Below are the code and all the weights of a small trained network. Each question names an input and a class and asks about switching units off, where a switched-off unit gives its printed mean instead of its output.

import numpy as np


def w(rows, s, z=0):
    codes = np.array(rows[::2]) - 128.0
    scale = np.full(codes.shape[1], s)
    scale[-1] = z or s
    return codes * scale


def norm(h):
    return h / np.sqrt((h * h).mean(-1, keepdims=True) + 1e-5)


def f(y):
    return np.maximum(y, 0)


def log_softmax(a):
    a = a - a.max(-1, keepdims=True)
    return a - np.log(np.exp(a).sum(-1, keepdims=True))


def net(x, mask):
    res = np.array(x, float).reshape(1, 4) / 4 @ E
    u = 0
    for l in range(4):
        y = f(norm(res) @ A[l][:, :-1].T + A[l][:, -1])
        res = res + np.where(mask[u : u + 6], y, B[l][:, -1]) @ B[l][:, :-1]
        u += 6
    return log_softmax(norm(res)[-1] @ U[:, :-1].T + U[:, -1])


A, B = {}, {}
E = w([
[133,81,150,211,23,60,166,194,77,66,200,167],'x0',
[130,90,175,190,172,147,146,195,142,5,84,233],'x1',
[165,79,172,191,99,95,104,99,166,130,195,205],'x2',
[144,128,109,83,188,110,155,216,87,150,215,124],'x3',
],0.012)
A[0] = w([
[122,129,135,163,107,136,129,157,127,18,46,146,29],'L0N0',
[123,128,128,104,195,141,127,139,127,124,108,114,3],'L0N1',
[128,130,129,122,255,131,130,125,127,128,106,146,61],'L0N2',
[120,131,132,133,118,125,137,118,120,103,7,106,91],'L0N3',
[127,130,127,118,148,139,132,158,126,94,67,124,66],'L0N4',
[129,125,132,126,206,134,122,140,142,62,74,157,74],'L0N5',
],0.028,0.007)
B[0] = w([
[105,51,102,46,120,79,179,112,126,6,111,169,250],'L0N0',
[107,194,112,142,167,82,162,150,154,145,138,96,184],'L0N1',
[128,146,114,127,185,188,111,134,198,128,164,151,216],'L0N2',
[79,96,142,98,129,124,90,122,150,63,55,112,224],'L0N3',
[132,123,130,125,122,178,168,163,64,135,78,122,185],'L0N4',
[129,114,165,188,152,201,111,157,92,148,87,176,227],'L0N5',
],0.02)
A[1] = w([
[173,165,159,141,179,153,180,150,92,151,60,134,25],'L1N0',
[131,140,142,159,86,169,37,55,166,185,80,94,51],'L1N1',
[132,95,146,172,146,115,149,185,143,46,172,204,181],'L1N2',
[86,163,119,176,102,128,114,148,129,120,107,133,31],'L1N3',
[146,131,118,21,222,117,139,153,109,163,128,81,5],'L1N4',
[90,162,109,140,3,103,123,26,114,147,33,39,84],'L1N5',
],0.023,0.0024)
B[1] = w([
[121,173,52,151,94,196,107,86,116,170,118,160,167],'L1N0',
[148,159,86,70,89,103,102,95,161,154,190,87,192],'L1N1',
[138,119,108,178,50,164,98,101,103,152,192,149,250],'L1N2',
[122,171,141,128,119,129,81,135,105,152,128,127,139],'L1N3',
[111,218,73,128,167,78,119,120,167,145,109,106,198],'L1N4',
[162,67,251,167,36,172,137,138,38,168,65,49,221],'L1N5',
],0.017,0.024)
A[2] = w([
[185,69,118,162,39,70,157,113,97,126,251,209,86],'L2N0',
[165,140,121,76,191,66,157,93,190,153,202,107,160],'L2N1',
[147,111,197,128,187,82,169,139,139,134,121,157,29],'L2N2',
[131,69,139,120,127,53,177,109,92,53,68,180,10],'L2N3',
[152,168,48,160,67,147,130,55,162,138,104,181,249],'L2N4',
[178,106,129,96,181,213,144,92,139,159,96,173,80],'L2N5',
],0.022,0.0019)
B[2] = w([
[175,121,213,175,105,183,100,137,139,208,123,19,255],'L2N0',
[158,149,88,82,118,40,131,170,158,84,148,124,171],'L2N1',
[130,141,139,110,170,115,132,168,126,119,104,85,128],'L2N2',
[171,161,135,112,170,91,250,185,103,132,120,138,211],'L2N3',
[57,127,119,111,133,103,80,136,64,130,186,120,205],'L2N4',
[169,94,82,137,65,165,115,65,196,140,163,141,174],'L2N5',
],0.022,0.024)
A[3] = w([
[136,97,132,126,87,139,62,28,192,129,50,134,70],'L3N0',
[111,167,107,107,53,71,75,79,134,179,224,58,250],'L3N1',
[182,114,191,115,65,91,176,106,93,161,122,97,72],'L3N2',
[138,164,78,146,120,154,211,232,6,173,169,162,234],'L3N3',
[118,128,178,129,62,115,70,123,81,153,63,87,14],'L3N4',
[106,84,71,146,52,143,111,84,72,45,92,238,204],'L3N5',
],0.024,0.0023)
B[3] = w([
[127,109,145,144,127,63,49,173,138,164,228,123,170],'L3N0',
[116,64,248,100,198,17,112,121,134,88,126,93,252],'L3N1',
[157,168,132,236,120,130,108,169,96,174,76,124,240],'L3N2',
[95,141,173,109,100,8,36,79,159,134,140,67,185],'L3N3',
[233,117,133,174,128,109,241,170,146,115,193,162,229],'L3N4',
[117,32,188,20,95,67,149,134,121,64,159,115,189],'L3N5',
],0.017,0.031)
U = w([
[137,30,143,49,85,126,217,170,92,2,61,198,170],'0',
[65,187,101,170,155,98,131,54,44,157,118,153,1],'1',
[131,249,9,165,179,231,87,144,187,207,130,178,89],'2',
[78,48,118,113,127,222,21,119,156,99,191,216,149],'3',
[190,142,46,108,118,150,156,59,113,119,91,140,41],'4',
[206,109,217,208,93,81,124,168,92,167,139,68,190],'5',
[136,140,87,143,64,164,161,47,122,88,130,125,36],'6',
[128,190,109,73,211,13,87,132,193,127,170,98,210],'7',
],0.012,0.0055)

Each question gives the input, the list of numbers given to net, and the class t.
The units are the neurons (one row each of A and B). Each row of codes is followed by its name. A weight is (code - 128) times the scale printed after its matrix; where a second scale follows, it is the last column's (A, B and U).
mask holds one flag per neuron, layer by layer. A switched-off neuron (its flag False) gives its mean, the last column of its row in B, instead of its output. The means were averaged over made-up inputs and are rounded, as every weight is.
A unit's drop is (log p(t) with every unit on - log p(t) with that unit switched off) / (log p(t) with every unit on - log p(t) with every unit switched off).
The circuit of an input: a set's keep is (log p(t) with only the set's units on - log p(t) with every unit switched off) / (log p(t) with every unit on - log p(t) with every unit switched off). Starting from the 12 units with the biggest drops (on a tie, the unit counted first), units are removed one at a time, each time the one whose removal leaves the highest keep (on an exact tie, the one counted first), for as long as the keep stays at least 0.8.
circuit, biggest first: the units of the circuit, biggest drop first
top k neurons: the k neurons with the biggest drops, biggest first
top k neurons in layer l: the k neurons of layer l with the biggest drops, biggest first
drop of u: that unit's drop, to one decimal
input [8,7,1,-8], class 0: circuit, biggest first : [L0N0]
input [-5,-6,-6,-1], class 7: circuit, biggest first : [L1N4 L2N0]
input [7,-8,-6,8], class 7: top 2 neurons : [L0N3 L1N5]
input [-3,7,4,0], class 3: top 3 neurons : [L1N2 L0N5 L0N2]
input [6,-3,-5,-8], class 0: top 2 neurons : [L0N3 L2N0]
input [-7,7,-2,7], class 2: top 2 neurons : [L0N1 L0N2]
input [-6,5,-5,-2], class 3: top 2 neurons in layer 2 : [L2N5 L2N3]
input [7,-5,-8,7], class 7: top 3 neurons : [L0N3 L0N0 L1N5]
input [-1,-8,-1,6], class 7: top 2 neurons : [L0N3 L1N4]
input [-7,-1,-6,-2], class 2: drop of L0N4 : 0.2
input [-2,6,-1,-2], class 0: drop of L0N0 : 0.5
input [-2,5,-6,-3], class 0: drop of L0N0 : 0.1
input [-8,1,5,-6], class 3: top 2 neurons in layer 0 : [L0N5 L0N2]
input [3,-2,-6,-6], class 0: top neuron : [L0N3]
input [-2,3,-6,0], class 0: top 2 neurons : [L0N0 L0N3]
input [-1,2,-2,3], class 2: top 2 neurons : [L0N1 L0N2]
